Below are the code and all the weights of a small trained network. Each question names an input and a target symbol and asks about switching units off, where a switched-off unit gives its printed mean instead of its output.

import numpy as np


def w(rows, s, z=0):
    codes = np.array(rows[::2]) - 128.0
    scale = np.full(codes.shape[1], s)
    scale[-1] = z or s
    return codes * scale


def f(y):
    return y / 2 * (1 + np.tanh(0.7978845608 * (y + 0.044715 * y**3)))


def softmax(a):
    e = np.exp(a - a.max(-1, keepdims=True))
    return e / e.sum(-1, keepdims=True)


def log_softmax(a):
    a = a - a.max(-1, keepdims=True)
    return a - np.log(np.exp(a).sum(-1, keepdims=True))


def net(x, mask):
    ids = ['ΞΣδμτψ'.index(c) for c in x.split()]
    T = len(ids)
    res = E[ids] + P[:T]
    r = res
    for j in range(2):
        rows = slice(4 * j, 4 * j + 4)
        q, k, v = (r @ M[0][rows].T for M in (Q, K, V))
        z = softmax(np.where(np.tri(T) > 0, q @ k.T / 4**0.5, -1e9)) @ v
        o = O[0][rows]
        res = res + np.where(mask[j], z, o[:, -1]) @ o[:, :-1]
    y = f(res @ A[0][:, :-1].T + A[0][:, -1])
    res = res + np.where(mask[2:10], y, B[0][:, -1]) @ B[0][:, :-1]
    return log_softmax(res[-1] @ U[:, :-1].T + U[:, -1])


Q, K, V, O, A, B = {}, {}, {}, {}, {}, {}
E = w([
[101,155,123,255],'Ξ',
[151,95,112,32],'Σ',
[58,117,140,143],'δ',
[203,218,175,102],'μ',
[88,69,137,61],'τ',
[183,90,60,139],'ψ',
],0.016)
P = w([
[160,139,187,127],'0',
[83,151,73,88],'1',
[79,159,12,91],'2',
[77,122,18,82],'3',
[188,174,184,84],'4',
[223,92,254,108],'5',
[212,109,218,108],'6',
[120,140,135,136],'7',
[56,139,65,125],'8',
[69,123,119,117],'9',
],0.0055)
Q[0] = w([
[149,129,137,38],'head 1',
[81,76,68,236],'head 1',
[53,13,7,121],'head 1',
[142,159,175,171],'head 1',
[122,151,45,110],'head 2',
[147,184,112,132],'head 2',
[152,112,126,124],'head 2',
[34,176,27,114],'head 2',
],0.015)
K[0] = w([
[103,150,182,92],'head 1',
[164,76,71,164],'head 1',
[141,3,158,147],'head 1',
[124,168,79,150],'head 1',
[138,107,187,160],'head 2',
[113,112,156,112],'head 2',
[113,146,123,136],'head 2',
[191,56,203,142],'head 2',
],0.018)
V[0] = w([
[132,92,115,123],'head 1',
[141,40,84,177],'head 1',
[112,107,213,56],'head 1',
[130,41,119,134],'head 1',
[142,92,71,126],'head 2',
[199,155,95,255],'head 2',
[216,170,138,67],'head 2',
[89,189,182,138],'head 2',
],0.0098)
O[0] = w([
[147,149,127,101,189],'head 1',
[155,203,164,53,255],'head 1',
[98,61,3,152,77],'head 1',
[150,177,123,71,227],'head 1',
[182,150,136,74,221],'head 2',
[122,192,10,168,176],'head 2',
[162,24,135,193,142],'head 2',
[53,143,85,192,5],'head 2',
],0.012,0.0036)
A[0] = w([
[134,98,170,113,56],'neuron 1',
[9,106,125,111,2],'neuron 2',
[174,135,86,144,161],'neuron 3',
[144,122,187,150,62],'neuron 4',
[110,104,189,105,92],'neuron 5',
[95,88,114,148,67],'neuron 6',
[133,181,177,184,17],'neuron 7',
[92,104,102,90,103],'neuron 8',
],0.012,0.005)
B[0] = w([
[105,149,60,112,150],'neuron 1',
[74,108,191,205,153],'neuron 2',
[178,84,97,178,253],'neuron 3',
[119,102,71,175,151],'neuron 4',
[75,122,68,99,178],'neuron 5',
[174,192,172,49,144],'neuron 6',
[101,135,7,128,168],'neuron 7',
[93,100,87,111,170],'neuron 8',
],0.013,0.0052)
U = w([
[136,179,97,146,1],'Ξ',
[191,107,156,65,229],'Σ',
[58,152,253,57,186],'δ',
[132,68,217,218,119],'μ',
[114,29,125,42,70],'τ',
[247,109,170,75,158],'ψ',
],0.004,0.0058)

Each question gives the input, a string of symbols that net reads in full, and the target symbol t.
The units are the heads (4 rows each of Q, K, V and O) and the neurons (one row each of A and B). Each row of codes is followed by its name. A weight is (code - 128) times the scale printed after its matrix; where a second scale follows, it is the last column's (O, A, B and U).
mask holds one flag per unit, heads first, then neurons. A switched-off unit (its flag False) gives its mean, the last column of its rows in O or B, instead of its output. The means were averaged over made-up inputs and are rounded, as every weight is.
A unit's drop is (log p(t) with every unit on - log p(t) with that unit switched off) / (log p(t) with every unit on - log p(t) with every unit switched off).
The circuit of an input: a set's keep is (log p(t) with only the set's units on - log p(t) with every unit switched off) / (log p(t) with every unit on - log p(t) with every unit switched off). Starting from all 10 units, units are removed one at a time, each time the one whose removal leaves the highest keep (on an exact tie, the one counted first), for as long as the keep stays at least 0.8.
circuit, biggest first: the units of the circuit, biggest drop first
top k neurons: the k neurons with the biggest drops, biggest first
heads that matter: for each layer, one digit per head in row order, 1 if its drop is at least 0.15 and else 0, layers parted by /
drop when u is switched off: that unit's drop, to one decimal
input Ξ ψ Σ, target Ξ: heads that matter	01
input μ τ τ δ, target μ: circuit, biggest first	head 2
input τ δ ψ τ, target τ: top 3 neurons	neuron 8; neuron 5; neuron 1
input Σ τ ψ Σ δ Σ, target τ: heads that matter	11
input δ τ τ δ, target δ: heads that matter	01
input τ Σ τ δ τ δ, target τ: top 3 neurons	neuron 5; neuron 1; neuron 4
input τ ψ δ δ τ Σ, target τ: top 2 neurons	neuron 8; neuron 6
input μ Σ ψ δ δ τ δ Ξ, target Ξ: circuit, biggest first	neuron 7; head 1; neuron 4
input δ ψ δ ψ, target δ: heads that matter	11
input τ ψ μ τ μ, target μ: heads that matter	10
input δ δ τ, target δ: circuit, biggest first	head 2; neuron 2
input Ξ ψ ψ, target Ξ: heads that matter	01
input ψ Ξ ψ ψ Ξ Ξ, target Ξ: heads that matter	10
input δ ψ δ, target δ: top neuron	neuron 3
input τ Σ ψ δ τ, target τ: circuit, biggest first	head 1; neuron 8
input Ξ ψ δ, target Ξ: heads that matter	01
input μ ψ μ, target μ: drop when neuron 1 is switched off	0.0
